m =
116	134	132	130
132	132	133	129
129	135	132	136
118	125	135	124
130	130	135	140
129	133	133	138
110	127	137	138
113	127	133	130
119	131	127	134
143	130	149	120
129	139	139	135
Indices start at 1.
row 1 col 1 = 116
row 2 col 1 = 132
row 3 col 1 = 129
row 1 col 2 = 134
row 6 col 1 = 129
row 11 col 2 = 139
row 8 col 4 = 130
row 9 col 2 = 131
row 2 col 4 = 129
row 4 col 3 = 135
row 4 col 4 = 124
row 3 col 4 = 136
row 7 col 2 = 127

a =
[[127 156 120 122 125 136]
 [131 131 117 124 116 131]
 [129 115 127 128 125 126]
 [129 154 115 123 118 136]
 [110 143 137 116 139 142]]
Rows and columns are counted from 1.
row 1 col 1 -> 127
row 2 col 3 -> 117
row 3 col 2 -> 115
row 2 col 4 -> 124
row 1 col 6 -> 136
row 2 col 2 -> 131
row 4 col 4 -> 123
row 5 col 1 -> 110
row 3 col 5 -> 125
row 5 col 4 -> 116
row 5 col 5 -> 139
row 1 col 2 -> 156

M = [[130, 128, 108, 118, 137, 122, 108, 141, 122, 121, 123, 119, 114, 123, 140, 119], [126, 124, 117, 144, 110, 132, 115, 134, 133, 132, 135, 126, 143, 133, 133, 125], [129, 128, 113, 109, 144, 124, 113, 140, 122, 123, 123, 121, 107, 124, 137, 119], [126, 130, 143, 148, 113, 135, 144, 118, 137, 137, 136, 137, 150, 134, 120, 136], [127, 126, 147, 109, 145, 126, 147, 111, 127, 130, 122, 138, 108, 122, 115, 141], [127, 127, 134, 108, 147, 122, 132, 123, 121, 124, 118, 130, 105, 119, 127, 133]]
Indices start at 1.
row 1 col 1 = 130
row 5 col 4 = 109
row 4 col 4 = 148
row 6 col 14 = 119
row 1 col 15 = 140
row 2 col 10 = 132
row 3 col 14 = 124
row 1 col 6 = 122
row 6 col 2 = 127
row 3 col 10 = 123
row 3 col 8 = 140
row 1 col 10 = 121
row 6 col 1 = 127
row 5 col 15 = 115
row 3 col 2 = 128
row 1 col 14 = 123
row 2 col 2 = 124
row 3 col 16 = 119
row 5 col 1 = 127
row 4 col 3 = 143
row 4 col 14 = 134
row 5 col 2 = 126
row 4 col 16 = 136
row 3 col 1 = 129
row 1 col 5 = 137
row 2 col 14 = 133
row 4 col 11 = 136
row 2 col 13 = 143
row 5 col 12 = 138
row 6 col 4 = 108
row 5 col 7 = 147
row 6 col 16 = 133
row 1 col 7 = 108
row 6 col 13 = 105

arr =
[[124 124 124 129 131 121 126 134 130 122 126 122 129 129]
 [127 125 126 132 132 130 132 131 134 129 128 124 129 127]
 [126 129 128 140 136 131 131 126 142 120 130 125 128 134]
 [127 124 127 129 138 124 123 123 122 113 122 130 126 132]
 [127 128 133 128 133 128 137 118 110 130 131 133 127 126]
 [130 130 131 125 124 125 125 124 130 133 127 121 130 136]
 [132 128 121 133 129 129 128 127 133 120 124 132 129 128]
 [124 123 126 129 119 135 121 132 137 134 126 133 129 127]
 [131 126 124 127 129 127 130 122 131 127 124 129 126 133]
 [128 125 129 131 118 126 132 137 131 130 130 132 127 125]
 [124 127 136 134 131 128 132 125 100 117 129 133 132 130]
 [127 126 125 131 132 130 131 133 111 134 135 130 131 126]
 [125 126 123 129 130 130 133 134 122 138 124 133 123 126]
 [129 131 131 124 132 128 124 136 130 133 127 127 131 125]
 [125 125 128 125 125 126 129 127 137 134 125 123 119 119]]
Rows and columns are counted from 1.
(1, 1) -> 124
(9, 4) -> 127
(6, 2) -> 130
(9, 14) -> 133
(3, 13) -> 128
(3, 6) -> 131
(8, 5) -> 119
(15, 7) -> 129
(3, 12) -> 125
(12, 11) -> 135
(10, 5) -> 118
(1, 8) -> 134
(14, 14) -> 125
(13, 9) -> 122
(7, 5) -> 129
(2, 10) -> 129
(10, 7) -> 132
(10, 12) -> 132
(3, 11) -> 130
(15, 9) -> 137
(1, 7) -> 126
(4, 1) -> 127
(6, 3) -> 131
(5, 4) -> 128
(2, 9) -> 134
(8, 3) -> 126
(6, 12) -> 121
(11, 6) -> 128
(5, 12) -> 133
(6, 1) -> 130
(13, 7) -> 133
(15, 5) -> 125
(2, 14) -> 127
(6, 5) -> 124
(4, 2) -> 124
(6, 4) -> 125
